Below are the code and all the weights of a small trained network. Each question names an input and a class and asks about switching units off, where a switched-off unit gives its printed mean instead of its output.

import numpy as np


def w(rows, s, z=0):
    codes = np.array(rows[::2]) - 128.0
    scale = np.full(codes.shape[1], s)
    scale[-1] = z or s
    return codes * scale


def norm(h):
    return h / np.sqrt((h * h).mean(-1, keepdims=True) + 1e-5)


def f(y):
    return np.maximum(y, 0)


def log_softmax(a):
    a = a - a.max(-1, keepdims=True)
    return a - np.log(np.exp(a).sum(-1, keepdims=True))


def net(x, mask):
    res = np.array(x, float).reshape(1, 8) / 4 @ E
    u = 0
    for l in range(2):
        y = f(norm(res) @ A[l][:, :-1].T + A[l][:, -1])
        res = res + np.where(mask[u : u + 14], y, B[l][:, -1]) @ B[l][:, :-1]
        u += 14
    return log_softmax(norm(res)[-1] @ U[:, :-1].T + U[:, -1])


A, B = {}, {}
E = w([
[93,206,105,5,42,187,143,190,136],'x0',
[221,143,7,101,113,115,98,15,86],'x1',
[134,125,106,152,133,142,141,150,115],'x2',
[132,121,119,139,122,131,130,141,129],'x3',
[45,220,36,180,165,156,25,119,237],'x4',
[128,124,131,128,129,130,125,130,131],'x5',
[129,130,122,135,125,135,130,132,123],'x6',
[205,186,183,71,151,3,32,223,98],'x7',
],0.0038)
A[0] = w([
[140,118,113,84,200,139,94,150,88,50],'0.n0',
[124,172,135,190,129,171,2,126,147,76],'0.n1',
[116,113,91,95,62,189,161,132,156,149],'0.n2',
[139,42,111,171,131,129,140,102,192,101],'0.n3',
[167,94,30,134,199,125,112,112,96,110],'0.n4',
[81,89,116,176,165,179,191,50,144,140],'0.n5',
[164,106,197,62,168,89,146,146,18,116],'0.n6',
[83,130,102,141,143,157,82,133,168,253],'0.n7',
[204,112,65,88,97,152,77,87,70,77],'0.n8',
[158,132,118,162,138,68,97,177,100,70],'0.n9',
[78,169,43,152,154,121,82,93,127,72],'0.n10',
[127,196,143,75,112,103,102,130,103,161],'0.n11',
[56,73,167,185,192,73,148,149,135,142],'0.n12',
[171,150,149,123,93,87,106,178,142,161],'0.n13',
],0.0059,0.0029)
B[0] = w([
[132,80,162,114,127,101,43,95,112,143],'0.n0',
[193,103,103,156,197,199,211,149,156,206],'0.n1',
[65,162,92,1,119,46,87,179,25,209],'0.n2',
[42,178,40,88,144,37,97,95,35,192],'0.n3',
[120,153,230,99,52,103,104,111,158,194],'0.n4',
[99,27,157,91,157,167,29,117,94,253],'0.n5',
[153,59,60,151,178,229,162,162,208,252],'0.n6',
[194,72,148,87,132,176,198,137,118,242],'0.n7',
[155,168,147,164,55,97,148,168,167,205],'0.n8',
[39,107,131,97,147,146,17,91,51,180],'0.n9',
[181,126,155,114,177,107,179,159,212,205],'0.n10',
[42,79,71,110,107,106,151,172,99,204],'0.n11',
[121,220,186,145,67,103,158,126,105,234],'0.n12',
[34,141,31,113,165,188,119,20,85,207],'0.n13',
],0.0043,0.0047)
A[1] = w([
[234,147,46,110,49,121,115,44,151,169],'1.n0',
[149,99,111,133,146,67,91,186,119,27],'1.n1',
[138,89,190,228,156,107,125,61,104,86],'1.n2',
[146,111,98,110,80,161,101,74,128,158],'1.n3',
[122,152,116,173,147,152,103,157,204,149],'1.n4',
[58,136,197,138,114,173,163,205,143,121],'1.n5',
[166,96,176,221,164,135,109,58,151,57],'1.n6',
[131,173,88,133,220,135,82,149,172,156],'1.n7',
[194,2,142,137,89,112,163,140,86,52],'1.n8',
[171,130,120,112,182,103,39,183,116,9],'1.n9',
[156,129,124,191,133,61,114,67,119,107],'1.n10',
[144,122,145,200,146,75,99,111,122,58],'1.n11',
[134,98,168,116,108,150,183,145,54,188],'1.n12',
[132,113,117,158,190,66,134,135,116,99],'1.n13',
],0.0068,0.0013)
B[1] = w([
[108,147,209,254,133,87,126,138,127,233],'1.n0',
[76,60,145,140,144,114,123,91,113,161],'1.n1',
[133,154,63,90,59,110,100,198,101,229],'1.n2',
[111,123,180,165,193,121,86,168,100,196],'1.n3',
[228,60,158,143,96,147,172,100,183,182],'1.n4',
[174,164,141,210,110,57,75,83,101,253],'1.n5',
[135,186,85,58,114,123,152,188,126,212],'1.n6',
[174,83,139,97,129,145,197,74,119,219],'1.n7',
[149,136,140,101,175,171,158,99,227,232],'1.n8',
[44,46,120,148,178,155,80,67,89,183],'1.n9',
[110,178,141,89,49,136,150,186,112,180],'1.n10',
[77,147,94,97,81,129,164,190,149,175],'1.n11',
[169,145,77,156,167,126,109,87,187,238],'1.n12',
[113,196,110,52,105,211,144,109,104,176],'1.n13',
],0.0061,0.0049)
U = w([
[240,75,124,101,181,193,198,109,208,141],'0',
[114,190,58,44,48,108,141,222,43,44],'1',
[58,24,123,131,178,152,76,75,17,253],'2',
[158,185,213,255,80,44,108,142,108,52],'3',
],0.0095,0.0003)

Each question gives the input, the list of numbers given to net, and the class t.
The units are the neurons (one row each of A and B). Each row of codes is followed by its name. A weight is (code - 128) times the scale printed after its matrix; where a second scale follows, it is the last column's (A, B and U).
mask holds one flag per neuron, layer by layer. A switched-off neuron (its flag False) gives its mean, the last column of its row in B, instead of its output. The means were averaged over made-up inputs and are rounded, as every weight is.
A unit's drop is (log p(t) with every unit on - log p(t) with that unit switched off) / (log p(t) with every unit on - log p(t) with every unit switched off).
The circuit of an input: a set's keep is (log p(t) with only the set's units on - log p(t) with every unit switched off) / (log p(t) with every unit on - log p(t) with every unit switched off). Starting from the 12 units with the biggest drops (on a tie, the unit counted first), units are removed one at a time, each time the one whose removal leaves the highest keep (on an exact tie, the one counted first), for as long as the keep stays at least 0.8.
units of the circuit, in order: the units of the circuit, biggest drop first
unit that matters most: the unit with the biggest drop
top k neurons: the k neurons with the biggest drops, biggest first
k most important neurons of layer l: the k neurons of layer l with the biggest drops, biggest first
input [-3,-4,-8,5,-3,-3,-5,5], class 2: top 2 neurons => 0.n9, 0.n7
input [-7,2,4,3,6,-3,0,7], class 1: units of the circuit, in order => 1.n11, 1.n13
input [5,-8,-4,-6,8,-7,6,-6], class 0: most important neuron of layer 0 => 0.n7
input [0,6,1,-6,-7,-7,6,8], class 2: units of the circuit, in order => 1.n9, 1.n1
input [-1,8,-4,-4,-6,-4,7,5], class 3: top 2 neurons => 1.n0, 0.n8
input [6,3,-5,7,-7,8,8,3], class 0: units of the circuit, in order => 0.n6, 1.n8
input [3,-7,-8,3,7,-4,-7,0], class 0: top 2 neurons => 1.n4, 0.n1
input [7,3,-3,-4,0,3,-7,-8], class 2: top 4 neurons => 0.n5, 1.n2, 1.n6, 1.n3
input [3,-8,-8,-5,-8,-7,-6,2], class 0: top 2 neurons => 0.n6, 1.n0
input [-8,8,7,-3,-6,1,6,0], class 1: top 3 neurons => 1.n2, 1.n6, 1.n10
input [2,3,4,-6,7,8,-2,8], class 2: top 2 neurons => 1.n9, 0.n6
input [-4,4,6,0,-3,-8,7,-1], class 1: 4 most important neurons of layer 1 => 1.n2, 1.n6, 1.n10, 1.n5
input [-8,2,-1,-8,-7,-7,-2,-5], class 1: units of the circuit, in order => 1.n2, 1.n6, 1.n10
input [-1,-7,-1,8,-2,2,-6,-5], class 3: unit that matters most => 1.n5
input [-7,7,-1,-8,4,4,-2,6], class 1: units of the circuit, in order => 1.n10, 1.n13
input [4,4,-7,6,0,4,-5,-5], class 2: top 3 neurons => 0.n2, 1.n2, 1.n6
input [-7,-1,2,0,8,7,-7,-7], class 0: top 2 neurons => 0.n10, 1.n4
input [-1,-8,2,5,-7,0,8,-4], class 3: top 2 neurons => 1.n5, 0.n12
input [-5,-6,-2,8,6,-6,7,7], class 2: top 2 neurons => 1.n9, 0.n9
input [1,-8,0,-7,3,-8,5,-7], class 3: units of the circuit, in order => 1.n5
input [-2,7,-5,3,-6,-6,1,-3], class 3: 2 most important neurons of layer 0 => 0.n8, 0.n7
input [-3,6,6,-8,6,-7,2,7], class 2: top 3 neurons => 1.n9, 0.n9, 0.n6
input [3,2,-6,-1,-3,-8,-2,-4], class 2: 4 most important neurons of layer 0 => 0.n2, 0.n5, 0.n12, 0.n7
input [2,-3,-5,6,1,-6,-6,-4], class 2: top 2 neurons => 0.n5, 1.n2
input [-3,3,8,-6,7,2,5,6], class 0: 2 most important neurons of layer 1 => 1.n4, 1.n7
input [-3,-5,0,-2,-6,-7,-3,5], class 0: top 2 neurons => 0.n6, 1.n8
input [3,7,-3,-2,-1,-8,-1,-4], class 3: units of the circuit, in order => 1.n0
